After every row comes roughly how far along a hidden order it lies, from 0 to 9.
(in the rows, 100 means zero)
[ 89  98 109  99  96  98 110 123  90 104 123  99 117  89 136 131 100  96
  88 104 103  85 102  73  97]
5
[ 39  74 109  97  93 100 109 110  50 110 115  92 106 109 100 113  73  88
  64 119 159 102 102  90  79]
6
[168 126  83 105  95  80  91 105 148 112 105 105 101 121 123  88 123 114
 139 111  62  98  98 104  90]
7
[170 115  78 102  80 138  79 110 140 100  84 120 117  92 161  71 124 115
 134  77  85  57  96 131  99]
8
[ 95 106 127  90  89  87 126 113 108 106  96 101 102 113  91 114  79 106
  83  92 111 101  98 101  93]
0
[129  93 107 105 114  56 118  85  87 100  90  97  86  79  69 102 101  99
 106 105 126 104 112 111 103]
8
[ 56  75 112  97  83 139 101 116  74  96  94 114 120 121 102 107  70  90
   2 127 137  91  95  84  88]
8
[157 107 128 101  97 116  67 125 144 100  85  96  99 117 106  88 154 101
 160 116  66 106  93  80  99]
4
[ 48  59 139 100  78 142 131 140 103  94  96 102 110  91  54 113 111  88
  68 142 103 122 109 100  97]
1
[136 101 125  94 105 103  66 123 111 106  85  96  96 147  62 100 113 108
  77 103  75 127  84  78 110]
9
[133 126 116 100 116  98  64 111 115 112  76  99  76  62 139 105 118 106
 135 116 100 103  99  88  98]
2
[139 123  79 113 105  50  65 118 191  90 118 130  57 116 146  57 135 132
 180  79 121  96 112  84 140]
5

New part:
[112 103 110  93  89  92 106 123 105  94  85  70  99 105  90  97  98  99]
2
[ 81 101  94 109 109 108  97  79  90 107 108 135  98  79 113  94  98 102]
9
[ 74 107  98 117  96  98  98  98  96 107 103 133  96 111 112 106 100 102]
8
[ 94  98  92  92 106 104 102  97  94 108 107 132  95  80 111 107  97 108]
6
[109  99 104  94  94  85  98 134 111  95 101  64 100 112  79 135  99 103]
3
[ 93  93 114 133 106 115  85  45  91  94  95  88 117 110 104  38 111  73]
4
[ 82 112 103 117  90  94  93 113 109 102 102 108  95 132  93 121  97  95]
7
[130 109  95  53  83  74 118 172 111 102  98  81  91  84  73 164  85 122]
1
[ 87 103  95  99 100 105  99  85  93 109 105 131 101  92 115  85  99 100]
5
[114  95 107 101  98  91 106 118 101  94  94  80  96  91  84 111  99 102]
4
[115  94 102  81 100  88 102 119 103  96 100  60 109  93  86 121 103 103]
1
[118 102  95  71  96  88 100 127 107 103 104  72 103  96  86 125  99 107]
0
[ 85 108  96 101  94  91  98 106  98 106 107 108 107 111 103 117 102 101]
4
[102  98 100  98 102  93 110 129  97 102 101 113  94  87  99 112  97 110]
6
[121  99  99  80  97  90 111 129  98  99 102  86  98  76  87 123  94 110]
3
[100  93  97 101 111 108  97  79  88 105 108 110 108  81 110  70 104  96]
4
[ 84 102 101 111  93  96 105 112  97 104 102 134  89  98 102 117  93 107]
9
[ 93  95 102 113 104  95  96 117 101 100 105  98  96 102  92 120 101 102]
7

Next part:
[115 114  88 126  79  99  92 107  76  93  91  97  95  86 100 108 116  77
  86  91 143  69  95  92 111 131  25 102 121  35 124 109  83 102 136 105
 100 105 101 108  99  96 122 120  97 131 106]
9
[115 112  91 116  80 101  95 106  77  89  88 100  95  89 104 106 114  78
  96  86 137  71  88  98 115 128  23 100 115  43 120 106  86 103 129 107
 100 106  93 106  99  98 114 119 100 130 111]
8
[ 96  86  93 103  89 100 103  99  97  96 100 110  93 129 105 109 113  94
  93 107 102 103  84  91  95 110  89 100 106  96 105 100  98  89  99 100
  94  88  87  85  88  98  87 125 105 109 119]
8
[106 108 104  96 108 103  99 102  91  99  95  95  95  84  95  96  93 101
 116  95 104 101  91 110 107  96  97  98 111 104 105 102 100 106 101  96
 100 108 101 105 104 104 104  95 106 103 106]
0
[110  99 101  92 103 103 102 100  93  97  98  98  97  97  99  98  92  93
 111  94 101  99  80 104 108  98  89  96 108 108 106 101  99 102 101  98
 100 103  92 100 101 100  97 101 104 107 118]
4
[104 110 102 106 106  98  98 101  99 107  98  91  93  87  95  98  97 104
 108 103 105 111 100 107 101  98 104  97 110 102 108 106  98 104  97  92
  96 105 111 107 103 104 116 102 107  82 106]
1
[ 99  98 114 109  63  92  96 103  97 106  75  92 134  99 127 107 129  90
  66 104 127  65 107 100  86  98  47  89  67 115  90  92  99  98  89 118
  98 103  67 107  89 108  94  92  87  98 102]
5
[ 90 131 106  98 104 105  93 104 109  78  74 117  90  97  90  89 117 108
 127 116 115  91 112 118 109 124 117 103  93  68 100  96  96 104 112 100
 103 105  94 108  98 118  90 119 110  98  80]
3

Part 4:
[108 119  77  59 108  96 122 114 134 100  85 117 102 101  74  90  61 105]
0
[109  74  80  75 126  95 131  30 106  95 103 114  76 125 123  98  69 121]
1
[123 132  85  74 118  88 146  63 130  99  95  85 103  59  75 102  58 114]
0
[ 83 113  94  71 159  80 104  66  60 149 124  89 119  74 122 113  73 120]
8
[ 63 137  99  76 116  56 118  73  90 102 159  89 132  91  92 103  64 146]
5
[128 131  81  78 104  86 145  70 122 111  93  81 100  44  99 106  56 121]
1
[ 83 142  88 115  68  87 140 123  78 134 120 107  82  18 193 111  13 139]
3
[106  82 103 110 117  99  87  92  98 133 110 133  82 100 102 112  96  82]
8
[102  92  66  57 118  96 127  69 104 112 105 140  76 100 139  97  33 113]
0
[ 79 127 119  90 132  79 100 102  80  94 123 120 100 102  95  98 106 123]
6
[ 83 114 100  76 148  80  90  85  67 115 134  82 113  82  96 104  87 133]
8
[101 120 119 102  61  98  96 114 115  68 118  82 113 100 125 105 108 125]
3
[127 121  98 104  75  98 130 105 112 101  93  87  94  45 136 107  55 114]
1
[ 84  88  71 102 146  92 149  45  81 134  72 130  27  83 165  99  25 114]
3
[128 117 113 109  75 117 117 106 112  98  76 114  76  79 162 114  72 112]
2
[ 96  88  93 114 119  98  86  94 105 147 118 131  85  81 124 101  56  82]
7
[ 95 124 105  95  74  80 124  84 104 104 124  97 106  66 133 111  55 144]
3
[ 88 107 101  70 149  80  90  86  70 119 131  79 124  83  95 105 117 117]
8
[117  71  87  77 132  99 131  32 102  97  84 118  66 140 130 100  77 113]
2
[ 94 124 110  85  89  81 118  69 117  92 121  97 110  98 117 111  63 142]
4
[ 66 131 105 103 117  80 101 141  57 107 133 102 101  81 144  99  88 125]
6
[ 88 103  96 100  99  92 133  73  68 166  86 120 107 104 100 132  35 112]
9
[109  82  95 112 120  99  86  89 102 150 110 138  73 101 116 106  78  81]
8
[ 66  83  68  94 162  80 122  22 129 150 118 103  95  78 120  92   3 107]
6
